Here is a tiny trained network, its code and every weight. The questions are about switching its units off for an input and a class, where a switched-off unit gives its printed mean instead of its output.

import numpy as np


def w(rows, s, z=0):
    codes = np.array(rows[::2]) - 128.0
    scale = np.full(codes.shape[1], s)
    scale[-1] = z or s
    return codes * scale


def f(y):
    return y / 2 * (1 + np.tanh(0.7978845608 * (y + 0.044715 * y**3)))


def log_softmax(a):
    a = a - a.max(-1, keepdims=True)
    return a - np.log(np.exp(a).sum(-1, keepdims=True))


def net(x, mask):
    res = np.array(x, float).reshape(1, 7) / 4 @ E
    y = f(res @ A[0][:, :-1].T + A[0][:, -1])
    res = res + np.where(mask, y, B[0][:, -1]) @ B[0][:, :-1]
    return log_softmax(res[-1] @ U[:, :-1].T + U[:, -1])


A, B = {}, {}
E = w([
[43,137,93,153,167,158,129,213,175,108,61,134],'x0',
[172,157,108,140,98,77,125,114,153,44,86,152],'x1',
[140,133,129,170,143,153,168,32,229,100,119,254],'x2',
[67,64,91,58,174,50,170,119,191,175,129,131],'x3',
[168,28,125,172,94,110,206,130,106,113,64,110],'x4',
[154,122,212,14,177,132,125,120,107,84,86,145],'x5',
[162,150,94,46,60,178,74,224,161,24,128,122],'x6',
],0.0093)
A[0] = w([
[164,112,164,104,84,65,106,63,127,123,88,108,154],'N0',
[118,131,61,82,109,179,2,140,248,91,88,156,255],'N1',
[72,131,124,187,90,133,118,167,116,166,113,157,113],'N2',
[73,139,123,32,127,33,133,191,52,147,127,8,178],'N3',
[126,155,246,205,156,222,70,87,20,177,182,84,159],'N4',
[123,164,93,214,93,127,167,125,52,71,106,39,130],'N5',
],0.007,0.0043)
B[0] = w([
[157,101,147,109,87,59,116,81,173,115,52,138,171],'N0',
[88,235,223,153,193,115,165,117,97,40,209,223,251],'N1',
[75,103,34,184,198,71,159,224,151,103,67,80,164],'N2',
[221,133,182,111,167,76,15,116,159,118,134,238,254],'N3',
[157,50,254,205,205,144,72,87,79,191,159,96,238],'N4',
[188,76,127,137,59,209,75,162,172,114,73,56,197],'N5',
],0.0091,0.011)
U = w([
[107,85,145,161,148,125,138,96,121,139,137,47,142],'0',
[147,97,107,106,99,89,76,154,82,156,151,111,63],'1',
[152,138,130,98,107,146,102,187,178,69,124,85,70],'2',
[186,120,197,98,139,111,101,106,112,60,235,161,228],'3',
[77,129,74,160,147,118,166,166,137,102,146,174,81],'4',
[188,135,144,150,133,153,84,118,85,154,146,113,3],'5',
[119,96,150,8,149,104,150,87,175,133,126,119,133],'6',
[170,132,99,157,58,167,162,102,139,72,76,122,91],'7',
],0.012,0.0044)

Each question gives the input, the list of numbers given to net, and the class t.
The units are the neurons (one row each of A and B). Each row of codes is followed by its name. A weight is (code - 128) times the scale printed after its matrix; where a second scale follows, it is the last column's (A, B and U).
mask holds one flag per neuron, in row order. A switched-off neuron (its flag False) gives its mean, the last column of its row in B, instead of its output. The means were averaged over made-up inputs and are rounded, as every weight is.
A unit's drop is (log p(t) with every unit on - log p(t) with that unit switched off) / (log p(t) with every unit on - log p(t) with every unit switched off).
The circuit of an input: a set's keep is (log p(t) with only the set's units on - log p(t) with every unit switched off) / (log p(t) with every unit on - log p(t) with every unit switched off). Starting from all 6 units, units are removed one at a time, each time the one whose removal leaves the highest keep (on an exact tie, the one counted first), for as long as the keep stays at least 0.8.
units of the circuit, in order: the units of the circuit, biggest drop first
most important unit: the unit with the biggest drop
k most important neurons: the k neurons with the biggest drops, biggest first
drop of u: that unit's drop, to one decimal
input [-5,3,0,8,3,-3,-7], class 6: most important unit	N4
input [-5,1,4,6,3,-3,-5], class 6: units of the circuit, in order	[N4 N1]
input [4,-1,2,-6,4,6,-3], class 5: 2 most important neurons	[N1 N2]
input [3,1,8,-5,8,8,-2], class 7: 3 most important neurons	[N1 N3 N4]
input [5,-5,-2,4,4,-6,-4], class 4: 2 most important neurons	[N4 N2]
input [1,-4,-2,6,4,1,-6], class 6: 2 most important neurons	[N1 N4]
input [-2,3,0,7,-5,-3,-2], class 6: units of the circuit, in order	[N4 N1]
input [2,-6,-5,6,5,-6,-1], class 1: units of the circuit, in order	[N3 N1]
input [7,-2,2,0,1,4,-3], class 4: units of the circuit, in order	[N4 N3]
input [5,-8,5,-6,0,7,-2], class 5: units of the circuit, in order	[N1 N3]
input [-6,-4,-6,-2,7,-4,3], class 5: 2 most important neurons	[N1 N5]
input [-7,5,-2,-6,-1,-8,4], class 7: 2 most important neurons	[N5 N3]
input [-8,-4,-1,8,0,0,-1], class 6: 3 most important neurons	[N1 N4 N0]
input [5,-5,-3,-7,8,4,7], class 2: most important unit	N5
input [1,5,-3,0,5,3,1], class 2: units of the circuit, in order	[N1 N4]
input [-4,1,-1,8,2,-3,-1], class 6: 2 most important neurons	[N1 N4]
input [-5,-1,1,-8,7,6,-3], class 5: 3 most important neurons	[N1 N4 N3]
input [-3,-4,3,8,-6,-6,-1], class 6: 2 most important neurons	[N1 N4]
input [8,-1,-3,1,7,2,-1], class 2: 2 most important neurons	[N4 N1]
input [-1,7,-7,-6,2,-2,1], class 2: most important unit	N5
input [6,-6,-7,1,0,4,-8], class 3: 2 most important neurons	[N3 N5]
input [8,-2,-7,1,-6,-6,8], class 3: 2 most important neurons	[N1 N3]
input [7,1,-7,-4,3,-7,-1], class 2: 2 most important neurons	[N5 N2]
input [4,-3,7,2,-1,-5,-5], class 4: drop of N4	0.2
input [-8,6,-3,-4,8,0,6], class 7: drop of N4	0.0
input [-3,-5,1,-3,6,-3,8], class 7: drop of N4	0.3
input [-4,8,-7,3,6,-6,5], class 2: most important unit	N5
